Below is a small trained network, with its code and all its weights. Each question gives an input and a class and asks what happens when units are switched off, that is, made to give their printed mean instead of their output.

import numpy as np


def w(rows, s, z=0):
    codes = np.array(rows[::2]) - 128.0
    scale = np.full(codes.shape[1], s)
    scale[-1] = z or s
    return codes * scale


def f(y):
    return y / 2 * (1 + np.tanh(0.7978845608 * (y + 0.044715 * y**3)))


def log_softmax(a):
    a = a - a.max(-1, keepdims=True)
    return a - np.log(np.exp(a).sum(-1, keepdims=True))


def net(x, mask):
    res = np.array(x, float).reshape(1, 5) / 4 @ E
    y = f(res @ A[0][:, :-1].T + A[0][:, -1])
    res = res + np.where(mask, y, B[0][:, -1]) @ B[0][:, :-1]
    return log_softmax(res[-1] @ U[:, :-1].T + U[:, -1])


A, B = {}, {}
E = w([
[223,142,62,158,125],'x0',
[165,73,153,23,122],'x1',
[81,61,57,178,122],'x2',
[124,163,111,144,2],'x3',
[96,186,75,6,149],'x4',
],0.0098)
A[0] = w([
[181,81,80,123,126,197],'n1',
[138,49,131,160,138,104],'n2',
[201,145,200,99,120,190],'n3',
[129,154,131,95,127,150],'n4',
[138,211,84,133,83,203],'n5',
[120,142,184,92,89,129],'n6',
[63,84,155,167,122,221],'n7',
[122,83,130,63,111,171],'n8',
[157,152,74,118,97,109],'n9',
[7,197,143,105,180,255],'n10',
[146,124,125,100,247,189],'n11',
[65,103,129,175,42,191],'n12',
],0.013,0.0058)
B[0] = w([
[208,70,120,96,158,195],'n1',
[187,31,114,167,87,189],'n2',
[179,161,192,141,174,208],'n3',
[122,158,143,130,139,158],'n4',
[181,212,116,41,97,213],'n5',
[100,160,205,122,128,177],'n6',
[97,104,85,199,85,228],'n7',
[47,60,224,43,114,190],'n8',
[177,101,107,29,121,164],'n9',
[32,186,45,166,174,252],'n10',
[96,108,105,133,208,226],'n11',
[90,128,142,154,2,244],'n12',
],0.0096,0.011)
U = w([
[110,238,79,222,223,200],'0',
[103,194,254,99,85,173],'1',
[148,225,153,201,15,2],'2',
[239,183,57,2,77,147],'3',
[237,153,214,204,179,97],'4',
[68,41,168,55,199,63],'5',
[41,184,93,147,64,85],'6',
[179,26,99,210,73,187],'7',
],0.0074,0.0032)

Each question gives the input, the list of numbers given to net, and the class t.
The units are the neurons (one row each of A and B). Each row of codes is followed by its name. A weight is (code - 128) times the scale printed after its matrix; where a second scale follows, it is the last column's (A, B and U).
mask holds one flag per neuron, in row order. A switched-off neuron (its flag False) gives its mean, the last column of its row in B, instead of its output. The means were averaged over made-up inputs and are rounded, as every weight is.
A unit's drop is (log p(t) with every unit on - log p(t) with that unit switched off) / (log p(t) with every unit on - log p(t) with every unit switched off).
The circuit of an input: a set's keep is (log p(t) with only the set's units on - log p(t) with every unit switched off) / (log p(t) with every unit on - log p(t) with every unit switched off). Starting from all 12 units, units are removed one at a time, each time the one whose removal leaves the highest keep (on an exact tie, the one counted first), for as long as the keep stays at least 0.8.
units of the circuit, in order: the units of the circuit, biggest drop first
top k neurons: the k neurons with the biggest drops, biggest first
drop of u: that unit's drop, to one decimal
input [6,0,-3,2,-5], class 4: units of the circuit, in order	n3, n12
input [8,8,0,1,-5], class 4: units of the circuit, in order	n3
input [-1,3,-5,2,-5], class 4: top 2 neurons	n3, n12
input [-6,1,-5,5,-8], class 2: units of the circuit, in order	n12, n8
input [8,8,-8,-4,2], class 4: top 2 neurons	n3, n10
input [2,-4,-3,0,1], class 3: units of the circuit, in order	n5, n7
input [1,0,-2,-7,0], class 0: top 2 neurons	n8, n9
input [-6,6,1,-8,-8], class 7: top 2 neurons	n2, n7
input [0,-1,4,-1,-1], class 7: top 2 neurons	n10, n5
input [3,-3,-5,-3,-4], class 4: units of the circuit, in order	n10, n12
input [-7,-8,-8,-2,-6], class 0: top 2 neurons	n10, n8
input [5,-7,3,0,7], class 3: top 2 neurons	n5, n9
input [-1,-8,-1,3,8], class 0: top 3 neurons	n10, n8, n12
input [-5,-2,-3,2,6], class 0: units of the circuit, in order	n10
input [1,1,3,0,8], class 5: top 2 neurons	n8, n12
input [-6,4,3,-1,-4], class 7: units of the circuit, in order	n2, n7
input [4,8,-3,8,-4], class 1: top 2 neurons	n6, n3
input [-1,-1,-1,5,3], class 3: top 3 neurons	n5, n7, n9
input [-1,5,0,5,6], class 1: units of the circuit, in order	n8, n6
input [7,7,-5,-4,-4], class 4: units of the circuit, in order	n3
input [6,-7,-7,0,-4], class 4: top 3 neurons	n10, n12, n3
input [-5,7,3,7,-1], class 1: top 2 neurons	n8, n10
input [1,4,-2,1,4], class 5: top 2 neurons	n8, n12
input [-3,-7,-6,1,7], class 0: drop of n10	0.8
input [-3,-5,6,5,-4], class 2: drop of n11	0.2
input [1,0,-2,6,-1], class 3: drop of n5	0.6
input [-8,-3,4,-2,-6], class 7: drop of n5	0.2
